.14,.04,.09,.03,.01,-.45,-.52,.00,.05,.04,-.11,-.08,-.05,-.07,.16,-.19,-.04,.04,.22,-.04,.02,-.04,.36,.04,-.13,-.06,-.01,.06,-.29,-.02,.32,.02,-.20,.01,-.03,-.04,.02,.23,-.03,-.01,-.07,-.15,-.21,.09,.05,-.19 : [66]
-.07,-.03,-.25,.05,.03,-.07,-.16,-.14,.18,.04,.07,-.02,-.04,.00,.09,.02,.15,.10,.07,.02,-.10,-.07,-.02,.05,.06,-.07,-.31,.13,-.11,.06,.26,.00,-.08,-.01,.02,-.15,-.03,-.10,-.08,.06,-.03,-.13,-.01,.10,.00,-.07 : [65]
-.16,.00,.11,-.09,.21,.10,.05,-.02,.07,-.05,-.05,.10,.00,.08,-.14,.12,.08,.13,-.19,.09,.37,-.04,-.21,-.05,.06,.08,.32,-.01,.28,-.07,-.03,.08,.29,.10,.21,-.06,.09,.00,.18,-.07,.01,.16,-.34,-.04,-.19,.04 : [73]
.12,.08,-.24,-.05,.01,-.16,-.50,-.13,.18,-.14,.26,.08,-.04,.10,.17,-.03,.18,-.05,.08,-.05,-.07,-.06,-.04,.09,.30,-.29,-.18,.02,.07,.06,.48,.12,-.06,.11,.21,-.25,.04,-.48,-.19,-.06,.07,-.08,-.23,.04,.00,.30 : [65]
-.13,.03,-.16,-.06,.00,-.23,-.49,.03,.10,-.09,.28,.06,-.06,.09,.08,.01,.07,-.08,-.19,.00,.14,-.01,.03,.21,.21,-.08,-.23,.08,.02,.00,.03,.12,-.03,-.01,.01,-.18,-.03,-.14,-.04,.04,.23,-.15,.04,.09,-.06,.15 : [65]
-.04,-.10,-.09,-.08,.14,.35,.58,-.23,.06,.03,-.04,.18,.06,-.01,.01,.14,.06,.03,.15,.05,-.16,.02,-.39,-.19,-.03,.01,.15,.04,.20,-.01,.34,.00,.00,.09,.21,-.13,.07,-.15,.10,-.04,.05,.19,-.15,-.05,-.01,.11 : [73]
.10,.15,-.20,-.08,.11,.27,-.13,-.21,.31,.11,.03,.04,.10,-.16,.06,.10,.13,-.02,.18,.09,-.08,-.07,-.02,-.07,.09,-.06,.07,-.04,.14,.02,.17,.24,.07,.00,.16,-.24,.00,-.20,-.19,-.07,.11,-.15,.03,.06,.04,-.07 : [65]
-.18,.06,-.01,.10,.11,-.24,-.56,.02,.04,.03,-.12,.07,-.02,-.06,.08,-.10,-.03,.06,-.07,.02,.15,.14,.13,-.02,.00,.04,-.06,.10,-.03,-.06,-.04,.12,-.02,-.02,-.08,.06,-.01,.25,-.13,.01,.00,-.12,-.21,.07,-.03,-.15 : [65]
-.06,.16,.01,-.03,.03,-.10,-.37,.00,.07,.00,-.03,-.08,.02,-.15,.27,-.07,.01,.00,.10,.13,.02,-.10,.36,.42,-.08,-.12,.01,-.03,-.26,-.13,.32,.15,-.05,-.04,.04,-.33,.00,.11,-.26,-.16,.06,-.38,-.01,.11,.07,-.29 : [66]
-.05,.18,.03,-.05,-.03,.07,-.11,.04,.11,-.07,.25,.02,.02,.02,.16,-.01,.00,.02,.02,-.04,-.04,-.04,-.01,-.02,.25,-.11,-.01,.09,.34,.00,.12,.16,.15,-.01,.05,-.11,-.06,-.12,-.12,-.01,.08,.01,-.04,-.02,.00,.08 : [65]
-.16,.05,.03,.03,-.02,.15,.24,.02,-.07,-.04,-.05,.14,.01,-.01,-.06,.05,.01,-.01,-.13,.01,.04,.07,-.25,.04,-.07,.06,-.03,-.07,.03,-.06,-.21,-.03,.02,.02,-.03,.07,.06,.00,-.12,-.02,.01,-.02,.07,-.03,-.02,.08 : [73]
-.15,.21,.03,.02,.08,.07,.00,-.03,.03,.03,.11,.07,.00,-.09,.09,-.01,.05,-.02,.02,-.06,.20,-.04,-.21,-.08,.16,-.01,-.06,.12,.18,.02,-.03,.10,.00,.03,.02,-.16,-.03,-.10,.08,-.03,.03,.00,.00,-.03,-.01,.18 : [65]
-.12,-.04,-.07,-.02,-.03,-.07,.04,-.06,.09,.05,.07,-.07,.00,-.03,.10,.01,.05,.10,.03,.12,-.11,-.01,.12,.04,.06,-.02,-.19,.12,.12,-.05,.39,.15,.17,.03,.02,.08,-.04,.08,-.23,.04,.07,.00,-.26,.05,-.05,-.26 : [65]
-.28,.04,.10,.06,.13,.31,-.38,-.07,-.06,.04,-.13,.04,.02,-.11,.00,-.01,.03,-.08,-.02,.04,.05,.09,-.26,.18,-.08,.06,-.09,-.17,.16,-.11,-.30,.10,-.07,.07,-.07,-.17,-.03,.04,-.10,-.05,-.01,-.26,.28,.05,.00,.17 : [73]
-.02,.14,-.15,.00,.04,.47,.13,-.20,.02,.06,-.02,-.02,.11,-.15,.06,.09,.09,.00,.21,-.01,-.20,.06,-.20,-.01,-.04,-.03,-.04,-.03,.07,.06,-.08,.18,-.05,-.05,.03,-.22,.01,-.15,-.11,-.09,.08,-.17,.29,-.07,.07,.07 : [65]
-.20,-.02,-.10,.05,-.05,.05,.04,-.12,.05,.01,.19,-.02,-.03,-.17,.06,.05,-.03,.07,-.06,.04,-.40,.10,-.07,.00,-.05,.08,-.33,.09,.05,-.02,.33,.10,.04,-.04,-.20,-.01,-.04,.10,-.26,.17,.04,-.05,-.05,.00,-.04,-.14 : [65]
-.08,-.05,.18,-.04,.07,.00,.27,.23,.04,.00,-.03,-.07,-.08,.17,.05,.00,.06,-.11,-.02,.01,.43,-.12,.18,.65,-.04,-.13,.12,-.21,-.39,-.12,.02,-.08,-.08,.03,.10,.24,-.02,-.04,.03,-.20,-.12,-.12,.28,.03,.00,-.08 : [66]
-.26,-.09,-.05,.00,.01,.01,-.28,-.08,.03,.00,.05,-.03,-.02,-.09,.07,.00,-.04,.02,-.14,.05,-.19,.06,-.12,.00,-.06,.08,-.23,.08,.17,-.07,.10,.11,-.01,.04,-.10,-.06,-.01,.06,-.19,.10,.01,-.02,-.06,.05,-.07,-.02 : [65]
-.02,.07,-.21,-.05,.05,.16,.55,-.09,.09,-.04,.17,.01,.00,.00,.11,.11,.05,.09,.07,.01,-.30,-.06,-.08,.03,.06,.00,-.20,.10,.09,.07,.54,.11,.06,-.05,.01,.06,-.03,-.19,-.12,.05,.08,.04,-.13,.03,.00,-.07 : [65]
-.10,-.08,-.18,-.06,.02,.36,.18,-.16,.11,.15,.13,-.08,.08,-.10,.15,.13,.08,-.02,.07,.09,-.40,.01,.00,.08,.07,.00,-.06,.15,-.03,.04,.34,.16,.25,-.07,.04,-.07,-.08,-.04,-.21,.12,.12,-.11,.21,.09,-.01,-.24 : [65]
-.20,.03,-.01,-.05,-.03,.25,.63,.03,.03,.03,.12,-.06,-.03,.00,.10,-.04,.10,.03,.05,.08,-.16,-.07,-.06,.32,.07,-.11,-.18,.11,.03,-.03,.25,.14,.07,-.02,.10,.13,-.07,-.12,-.30,-.02,.01,-.07,.21,.03,.04,-.16 : [65]
-.17,.12,-.01,.06,-.05,.11,-.41,-.03,.01,-.01,.02,.06,-.01,-.06,.01,-.03,-.08,.04,-.13,.06,.12,.01,-.01,.12,.17,-.04,-.07,-.03,.09,-.02,-.20,.13,.06,.04,.04,-.12,-.06,-.03,-.23,-.04,.02,-.19,.16,.05,-.06,-.02 : [73]
.09,.06,-.19,-.10,-.05,.15,.18,-.07,.04,-.05,.13,.03,.09,-.06,.04,.07,.04,.09,-.08,.05,-.20,.01,-.03,.01,.08,-.01,-.03,-.03,.14,.01,.18,.10,.21,-.07,-.01,.00,.01,-.17,-.20,.03,.07,.00,-.12,-.02,-.02,-.04 : [65]
.03,.06,.01,-.07,-.07,-.33,-.47,.00,.12,.05,.26,-.07,-.02,-.07,.24,-.08,.01,.05,.02,.06,-.11,-.03,.47,-.07,.23,-.19,-.05,.31,.06,.09,.24,.15,.12,.02,.01,-.10,-.07,.02,-.13,-.01,.08,-.11,-.06,-.12,.03,-.22 : [65]
-.11,.11,.03,-.02,.01,.07,-.18,.04,-.03,-.10,.09,.03,.06,-.06,.09,.02,-.03,.02,-.14,.06,-.17,-.01,.03,.32,.04,-.03,-.05,-.08,.10,-.08,.10,.09,.19,-.02,-.09,.04,-.03,-.07,-.28,-.02,.10,-.18,.06,.06,.01,-.09 : [65]
-.32,.03,-.03,.04,.17,.37,.12,-.16,.04,-.01,.00,.06,.01,-.06,.07,.02,-.01,-.06,.06,.03,-.08,.09,-.41,.12,-.03,.00,-.09,-.08,.14,-.11,.01,.12,-.11,.10,.07,-.18,.04,-.10,-.10,-.03,.04,-.09,.11,.02,-.02,.25 : [73]
-.13,-.14,.03,.03,.01,-.04,-.80,.01,.04,.04,.13,.02,-.08,.00,.00,-.03,-.01,-.14,-.13,-.04,-.05,.26,.00,.01,.21,-.07,-.05,.10,.19,.00,-.24,.03,.04,.10,-.04,-.19,-.02,-.03,.00,.04,-.01,-.06,.07,.05,-.06,.17 : [65]
.04,-.15,-.14,-.08,.02,.01,-.10,-.03,.13,.08,.08,-.04,-.07,.04,.06,.10,.18,-.04,.05,.10,-.08,.10,.12,-.01,.12,-.20,-.08,.13,-.01,.12,.18,.10,.10,.01,.16,-.07,-.02,-.10,-.06,.04,-.04,-.07,.02,.08,.04,-.11 : [65]
-.16,-.01,-.26,-.07,.02,-.19,-.28,-.01,.20,-.10,.17,.01,-.01,.10,.01,.07,.07,-.06,-.25,.03,.22,-.08,.02,.33,.10,.08,-.14,.06,-.12,.04,.29,.05,.09,-.04,-.02,-.10,-.02,-.13,.10,.14,-.03,-.06,-.03,.04,-.15,.00 : [65]
-.17,.11,-.20,.08,.06,.09,.24,-.11,.10,-.13,-.07,.06,-.01,.06,.11,-.06,.07,.04,.13,-.04,-.07,-.03,-.41,.14,-.07,.03,-.32,-.14,.00,-.11,.39,.14,-.19,.11,.07,-.08,-.05,-.16,-.19,-.08,.03,-.06,-.17,.00,.02,.21 : [66]
-.27,-.02,.20,-.06,.17,.14,-.03,-.04,.02,.05,.06,-.05,.01,-.05,.08,.07,-.08,-.15,.01,-.02,.13,.06,-.19,.04,.05,-.02,.21,.02,.12,-.13,.04,.01,.00,.12,.15,-.15,.08,.04,.25,-.10,.03,-.05,.03,-.03,-.02,.27 : [73]
-.31,.35,.05,-.01,.07,.03,-.49,.04,.08,-.01,.12,.05,-.01,-.07,.12,-.08,.03,-.06,-.09,.02,.47,-.07,-.03,.29,.14,-.04,-.04,.02,.06,.00,-.27,.24,.01,-.01,.03,-.24,-.04,-.02,-.02,-.10,-.01,-.26,.21,.04,-.05,.07 : [65]
.08,.00,.17,-.05,.05,.38,.21,-.02,-.03,.12,-.11,.00,.05,-.07,-.01,.03,.07,.02,.24,.03,-.01,.01,-.03,-.01,-.02,-.09,.29,-.13,-.01,.00,-.26,.01,-.02,.07,.18,.00,.01,-.10,-.01,-.17,.01,-.07,.25,-.04,.11,-.03 : [71]
.11,-.01,-.28,-.09,.05,-.09,-.06,-.19,.18,-.10,.15,.08,.04,-.04,.05,.18,.03,.10,-.01,.12,-.13,-.01,-.01,-.19,.19,.01,.07,.13,.23,.06,.42,.12,.18,.12,.15,-.12,.05,-.13,-.10,.12,.11,.07,-.37,.05,-.09,-.03 : [65]
.05,-.16,-.13,.00,-.08,-.20,-.18,-.07,.07,.02,.22,-.06,-.07,-.04,.21,.02,-.06,.02,.18,-.02,-.55,.04,.22,-.19,.10,-.09,-.22,.29,-.01,.03,.42,.07,.01,-.02,-.05,-.01,-.07,-.01,-.12,.15,.00,.04,-.21,.03,.03,-.12 : [65]
-.09,-.01,.17,.01,.03,-.13,.15,.06,-.03,.00,-.06,-.04,-.08,.06,-.01,-.06,-.08,.03,.07,-.07,.21,-.04,.01,.04,-.09,.07,.13,.05,.02,-.10,.10,-.08,.01,.05,-.01,.18,.05,.14,.24,-.03,-.02,.15,-.26,-.03,-.06,.00 : [66]
.06,-.02,.06,-.05,-.03,-.02,.46,.15,-.09,-.06,.09,-.03,.05,.02,.10,-.03,-.03,-.06,.00,-.07,-.05,-.08,.06,.33,-.01,-.08,.01,-.11,-.24,-.07,.20,-.10,-.06,-.04,-.02,.19,.00,-.10,.03,-.04,-.01,-.08,.16,-.01,.09,.01 : [71]
-.15,-.01,-.09,-.04,.01,.18,-.07,-.06,.09,.10,.07,.01,-.04,-.01,.06,.01,.13,-.03,.00,.07,.04,-.06,.04,.15,.09,-.06,.03,.08,.06,-.02,.11,.16,.09,.04,.08,-.03,-.05,-.06,-.15,.05,.00,-.12,.09,.03,-.01,-.14 : [65]

-.15,-.07,.08,-.01,-.14,.03,.12,.01,-.15,-.15,.07,.03,.04,-.01,.05,-.07,.15,-.24,.28,.10,-.08,-.23,-.06,-.06,-.20,.16,.21,.07,.08,.10,.23,-.03,-.26,-.06,.02,.09,-.12,.02,-.08,-.22,.06,.10,.32,-.09,-.04,-.15 : (96)
-.02,-.01,.04,-.01,.18,.00,-.05,.01,-.28,.09,-.06,-.08,.27,-.02,.05,-.08,.03,.07,.01,-.21,-.15,-.17,-.01,-.24,-.01,-.01,-.16,.02,.14,.18,.02,.00,.07,-.04,.24,-.18,-.02,.03,-.15,.06,.08,.12,-.24,-.10,.06,.04 : (86)
-.02,.00,.10,-.07,.14,.01,.10,-.02,-.20,-.23,-.12,-.05,.36,-.06,-.01,.10,.11,-.11,.04,-.14,-.17,.06,.03,-.39,-.01,.08,.26,.15,.11,.14,.18,.10,.05,-.21,.30,.02,-.07,-.07,-.22,.06,.02,.24,-.09,-.03,-.09,-.17 : (86)
.04,.04,-.08,.01,-.09,.07,-.07,-.09,-.02,-.17,.19,-.10,-.02,.07,.07,.09,-.16,-.08,.19,-.05,-.16,-.46,.07,-.03,-.19,.04,-.07,.10,.00,-.04,.10,.00,-.20,.07,-.11,.00,-.05,.02,-.14,.05,.02,-.02,.06,.19,.05,-.05 : (87)
.11,.03,.00,-.09,-.03,.04,.12,-.02,.12,-.59,.17,-.06,-.27,.08,-.11,.19,-.14,-.16,.12,-.18,-.15,-.30,.00,-.04,-.21,.26,.50,.11,-.06,-.24,.13,.05,-.29,.06,-.34,.17,.04,-.09,-.02,.03,-.11,.08,.08,.24,-.07,-.22 : (92)
-.19,-.05,-.07,-.10,-.06,.04,.12,-.01,-.01,-.07,-.04,.15,.12,.10,.04,-.02,-.01,-.21,.15,.07,-.07,.29,-.11,-.26,-.11,.20,.51,.17,-.03,.09,.26,.13,-.19,-.29,-.06,.03,.02,-.05,-.25,-.02,.05,.01,.22,.37,-.10,-.03 : (94)
